Below is a small trained network, with its code and all its weights. Each question gives an input and a class and asks what happens when units are switched off, that is, made to give their printed mean instead of their output.

import numpy as np


def w(rows, s, z=0):
    codes = np.array(rows[::2]) - 128.0
    scale = np.full(codes.shape[1], s)
    scale[-1] = z or s
    return codes * scale


def f(y):
    return np.maximum(y, 0)


def log_softmax(a):
    a = a - a.max(-1, keepdims=True)
    return a - np.log(np.exp(a).sum(-1, keepdims=True))


def net(x, mask):
    res = np.array(x, float).reshape(1, 6) / 4 @ E
    y = f(res @ A[0][:, :-1].T + A[0][:, -1])
    res = res + np.where(mask, y, B[0][:, -1]) @ B[0][:, :-1]
    return log_softmax(res[-1] @ U[:, :-1].T + U[:, -1])


A, B = {}, {}
E = w([
[87,14,101,185,111,213,81,213],'x0',
[56,101,119,59,171,45,1,42],'x1',
[80,230,115,220,203,149,88,169],'x2',
[75,134,136,18,170,204,185,199],'x3',
[128,128,128,129,128,131,127,127],'x4',
[149,85,255,162,218,120,138,99],'x5',
],0.0087)
A[0] = w([
[78,43,105,129,135,119,50,163,96],'n1',
[149,84,187,161,193,108,152,104,62],'n2',
[198,244,164,65,131,132,109,75,82],'n3',
[22,254,144,185,191,140,115,131,96],'n4',
[145,84,248,151,232,166,152,81,86],'n5',
[174,94,117,220,94,100,100,87,139],'n6',
[73,213,143,247,167,149,104,187,20],'n7',
[77,155,160,9,208,159,164,193,177],'n8',
[166,212,116,77,152,52,179,74,30],'n9',
[142,42,159,123,53,102,173,143,192],'n10',
[67,95,163,91,161,123,73,60,116],'n11',
[63,124,108,88,153,80,118,67,32],'n12',
[183,207,159,74,119,95,83,119,4],'n13',
[219,145,134,185,110,135,228,179,49],'n14',
[46,126,82,99,177,71,50,65,41],'n15',
[103,199,21,85,43,133,112,135,142],'n16',
[154,55,193,42,41,122,175,68,13],'n17',
[221,155,89,212,117,64,86,67,53],'n18',
],0.0087,0.0023)
B[0] = w([
[98,148,161,178,88,209,145,196,195],'n1',
[163,150,31,155,89,96,111,144,188],'n2',
[123,110,185,169,112,225,53,188,208],'n3',
[77,72,149,76,150,93,76,13,238],'n4',
[206,183,2,216,48,60,80,138,231],'n5',
[178,12,145,49,218,118,191,208,209],'n6',
[48,101,157,103,95,149,112,60,241],'n7',
[195,38,110,13,190,66,145,180,252],'n8',
[90,82,140,184,118,224,47,204,215],'n9',
[81,130,210,134,86,155,60,82,204],'n10',
[118,210,166,85,65,150,174,156,204],'n11',
[129,221,189,134,106,115,191,146,188],'n12',
[109,134,138,181,160,199,91,191,176],'n13',
[45,242,182,133,106,106,226,121,228],'n14',
[114,194,178,125,102,102,191,144,218],'n15',
[225,156,78,185,105,19,71,112,227],'n16',
[85,59,130,113,104,107,108,6,220],'n17',
[169,88,118,46,235,92,167,149,222],'n18',
],0.0078,0.011)
U = w([
[99,209,184,118,93,115,214,127,86],'0',
[79,96,149,101,114,120,87,3,89],'1',
[103,107,139,171,110,208,98,192,253],'2',
[157,83,118,67,183,88,176,157,72],'3',
[159,175,31,154,82,71,99,113,98],'4',
],0.016,0.0062)

Each question gives the input, the list of numbers given to net, and the class t.
The units are the neurons (one row each of A and B). Each row of codes is followed by its name. A weight is (code - 128) times the scale printed after its matrix; where a second scale follows, it is the last column's (A, B and U).
mask holds one flag per neuron, in row order. A switched-off neuron (its flag False) gives its mean, the last column of its row in B, instead of its output. The means were averaged over made-up inputs and are rounded, as every weight is.
A unit's drop is (log p(t) with every unit on - log p(t) with that unit switched off) / (log p(t) with every unit on - log p(t) with every unit switched off).
The circuit of an input: a set's keep is (log p(t) with only the set's units on - log p(t) with every unit switched off) / (log p(t) with every unit on - log p(t) with every unit switched off). Starting from the 12 units with the biggest drops (on a tie, the unit counted first), units are removed one at a time, each time the one whose removal leaves the highest keep (on an exact tie, the one counted first), for as long as the keep stays at least 0.8.
circuit, biggest first: the units of the circuit, biggest drop first
unit that matters most: the unit with the biggest drop
top k neurons: the k neurons with the biggest drops, biggest first
drop of u: that unit's drop, to one decimal
input [6,4,-2,-8,7,2], class 3: circuit, biggest first	[n6]
input [7,-3,0,-8,2,2], class 3: top 4 neurons	[n6, n18, n9, n3]
input [-7,4,-4,4,-6,1], class 2: top 2 neurons	[n9, n3]
input [-2,3,3,-4,-8,-3], class 3: top 3 neurons	[n18, n5, n14]
input [-7,2,-6,4,1,0], class 2: top 3 neurons	[n9, n3, n4]
input [1,5,-3,-7,-1,3], class 3: top 2 neurons	[n6, n18]
input [7,-7,0,8,2,6], class 3: top 2 neurons	[n8, n9]
input [5,1,2,-7,8,5], class 3: top 2 neurons	[n6, n18]
input [8,-3,-8,-3,-4,-6], class 1: top 2 neurons	[n17, n10]
input [7,7,1,3,3,-5], class 0: circuit, biggest first	[n15, n11]
input [-4,-6,5,1,1,-7], class 4: top 2 neurons	[n16, n15]
input [7,4,-1,0,-3,7], class 2: top 2 neurons	[n1, n16]
input [7,-7,8,-5,3,3], class 1: circuit, biggest first	[n7, n4]
input [-8,-4,-1,8,5,-5], class 2: unit that matters most	n9
input [-5,5,1,7,8,-8], class 4: drop of n18	1.0
input [-5,-4,-1,-8,2,2], class 3: drop of n16	0.0
input [7,-8,1,4,-4,-3], class 0: drop of n14	0.7
